Below is a small trained network, with its code and all its weights. Each question gives an input and a class and asks what happens when units are switched off, that is, made to give their printed mean instead of their output.

import numpy as np


def w(rows, s, z=0):
    codes = np.array(rows[::2]) - 128.0
    scale = np.full(codes.shape[1], s)
    scale[-1] = z or s
    return codes * scale


def norm(h):
    return h / np.sqrt((h * h).mean(-1, keepdims=True) + 1e-5)


def f(y):
    return y / 2 * (1 + np.tanh(0.7978845608 * (y + 0.044715 * y**3)))


def log_softmax(a):
    a = a - a.max(-1, keepdims=True)
    return a - np.log(np.exp(a).sum(-1, keepdims=True))


def net(x, mask):
    res = np.array(x, float).reshape(1, 6) / 4 @ E
    u = 0
    for l in range(3):
        y = f(norm(res) @ A[l][:, :-1].T + A[l][:, -1])
        res = res + np.where(mask[u : u + 12], y, B[l][:, -1]) @ B[l][:, :-1]
        u += 12
    return log_softmax(norm(res)[-1] @ U[:, :-1].T + U[:, -1])


A, B = {}, {}
E = w([
[148,40,99,147],'x0',
[90,150,21,118],'x1',
[128,127,128,128],'x2',
[54,103,147,132],'x3',
[127,126,130,128],'x4',
[118,108,129,10],'x5',
],0.011)
A[0] = w([
[230,147,86,100,99],'0.n1',
[203,151,107,42,82],'0.n2',
[42,103,148,63,56],'0.n3',
[161,91,182,129,131],'0.n4',
[142,246,133,98,1],'0.n5',
[21,108,162,123,101],'0.n6',
[75,145,39,108,62],'0.n7',
[96,217,188,88,79],'0.n8',
[88,247,168,138,51],'0.n9',
[111,181,22,123,19],'0.n10',
[231,175,107,106,78],'0.n11',
[89,201,113,106,101],'0.n12',
],0.015,0.0068)
B[0] = w([
[104,82,139,190,230],'0.n1',
[147,176,112,203,239],'0.n2',
[145,168,99,205,229],'0.n3',
[137,109,152,96,235],'0.n4',
[163,119,112,140,198],'0.n5',
[161,110,152,254,240],'0.n6',
[90,93,127,122,241],'0.n7',
[180,89,130,116,255],'0.n8',
[196,106,106,138,243],'0.n9',
[64,114,85,121,234],'0.n10',
[98,100,162,213,219],'0.n11',
[122,113,57,142,207],'0.n12',
],0.018,0.004)
A[1] = w([
[86,80,139,16,27],'1.n1',
[119,162,138,83,44],'1.n2',
[127,199,29,169,136],'1.n3',
[88,163,131,184,108],'1.n4',
[88,103,168,57,3],'1.n5',
[145,101,99,111,64],'1.n6',
[107,45,122,146,53],'1.n7',
[89,2,94,137,38],'1.n8',
[187,197,137,179,93],'1.n9',
[195,185,168,127,215],'1.n10',
[102,188,139,117,18],'1.n11',
[108,138,120,108,135],'1.n12',
],0.013,0.0054)
B[1] = w([
[156,150,105,180,128],'1.n1',
[177,185,141,131,108],'1.n2',
[114,1,249,88,255],'1.n3',
[110,97,100,114,191],'1.n4',
[138,162,148,147,120],'1.n5',
[151,154,155,160,117],'1.n6',
[222,151,56,133,181],'1.n7',
[192,81,42,158,223],'1.n8',
[55,114,84,73,210],'1.n9',
[10,28,105,116,227],'1.n10',
[154,190,146,161,106],'1.n11',
[128,89,141,161,113],'1.n12',
],0.0085,0.0057)
A[2] = w([
[160,170,166,126,125],'2.n1',
[115,63,143,144,106],'2.n2',
[173,146,156,148,70],'2.n3',
[165,124,113,183,73],'2.n4',
[144,62,139,142,88],'2.n5',
[92,69,174,107,124],'2.n6',
[182,115,254,107,210],'2.n7',
[170,135,208,121,179],'2.n8',
[101,50,99,156,100],'2.n9',
[109,92,113,173,136],'2.n10',
[236,106,88,97,20],'2.n11',
[106,152,138,116,4],'2.n12',
],0.015,0.003)
B[2] = w([
[133,94,121,167,121],'2.n1',
[98,172,163,88,207],'2.n2',
[134,111,36,196,130],'2.n3',
[139,224,158,124,176],'2.n4',
[125,198,118,92,205],'2.n5',
[84,189,142,23,166],'2.n6',
[81,15,3,158,169],'2.n7',
[80,25,13,187,145],'2.n8',
[155,177,239,101,246],'2.n9',
[174,166,184,38,213],'2.n10',
[224,246,20,21,154],'2.n11',
[131,127,83,162,117],'2.n12',
],0.0077,0.014)
U = w([
[78,55,75,114,253],'0',
[137,144,152,254,46],'1',
[228,171,71,87,29],'2',
[109,189,170,73,162],'3',
],0.018,0.0026)

Each question gives the input, the list of numbers given to net, and the class t.
The units are the neurons (one row each of A and B). Each row of codes is followed by its name. A weight is (code - 128) times the scale printed after its matrix; where a second scale follows, it is the last column's (A, B and U).
mask holds one flag per neuron, layer by layer. A switched-off neuron (its flag False) gives its mean, the last column of its row in B, instead of its output. The means were averaged over made-up inputs and are rounded, as every weight is.
A unit's drop is (log p(t) with every unit on - log p(t) with that unit switched off) / (log p(t) with every unit on - log p(t) with every unit switched off).
The circuit of an input: a set's keep is (log p(t) with only the set's units on - log p(t) with every unit switched off) / (log p(t) with every unit on - log p(t) with every unit switched off). Starting from the 12 units with the biggest drops (on a tie, the unit counted first), units are removed one at a time, each time the one whose removal leaves the highest keep (on an exact tie, the one counted first), for as long as the keep stays at least 0.8.
circuit, biggest first: the units of the circuit, biggest drop first
unit that matters most: the unit with the biggest drop
top k neurons: the k neurons with the biggest drops, biggest first
k most important neurons of layer l: the k neurons of layer l with the biggest drops, biggest first
drop of u: that unit's drop, to one decimal
input [4,-8,4,1,-6,1], class 0: unit that matters most : 2.n7
input [-1,7,-7,-7,5,1], class 0: top 2 neurons : (0.n10; 0.n6)
input [8,-8,4,6,-5,-6], class 0: top 3 neurons : (0.n4; 2.n7; 0.n12)
input [5,1,5,-8,1,6], class 1: top 3 neurons : (0.n1; 0.n2; 0.n11)
input [6,3,1,0,-4,-6], class 2: circuit, biggest first : (1.n10; 0.n6)
input [3,-3,-7,-7,3,-8], class 3: circuit, biggest first : (0.n6; 0.n9; 0.n2; 0.n3)
input [-6,-5,6,3,0,6], class 2: top 2 neurons : (0.n8; 0.n9)
input [4,-5,-8,0,-3,-5], class 0: circuit, biggest first : (0.n2; 0.n6)
input [-3,-5,2,-1,8,-5], class 0: top 3 neurons : (0.n2; 0.n3; 0.n12)
input [-3,3,-2,-5,8,7], class 3: top 3 neurons : (1.n3; 0.n2; 0.n6)
input [-2,5,5,6,2,4], class 1: 2 most important neurons of layer 0 : (0.n6; 0.n3)
input [-6,-1,-1,5,5,-8], class 3: top 3 neurons : (1.n9; 1.n10; 0.n11)
input [0,2,7,1,4,7], class 3: top 2 neurons : (1.n3; 0.n3)
input [-2,-4,-7,-7,2,3], class 1: circuit, biggest first : (0.n11)
input [4,-3,-8,-2,6,0], class 2: top 2 neurons : (1.n3; 2.n11)
input [4,-5,0,8,-3,0], class 1: top 2 neurons : (0.n6; 1.n3)
input [6,-4,-2,-3,2,7], class 3: 2 most important neurons of layer 2 : (2.n6; 2.n2)
input [3,-6,0,5,-8,-1], class 0: top 2 neurons : (2.n7; 0.n4)
input [3,-1,-3,-5,-6,5], class 1: top 2 neurons : (0.n1; 0.n11)
input [8,1,-1,7,2,1], class 2: unit that matters most : 0.n2
input [-3,-8,-6,7,0,1], class 0: 2 most important neurons of layer 2 : (2.n7; 2.n8)
input [4,5,-8,6,-2,1], class 1: 2 most important neurons of layer 0 : (0.n6; 0.n3)
input [3,-2,-7,7,3,5], class 1: drop of 0.n6 : 1.0
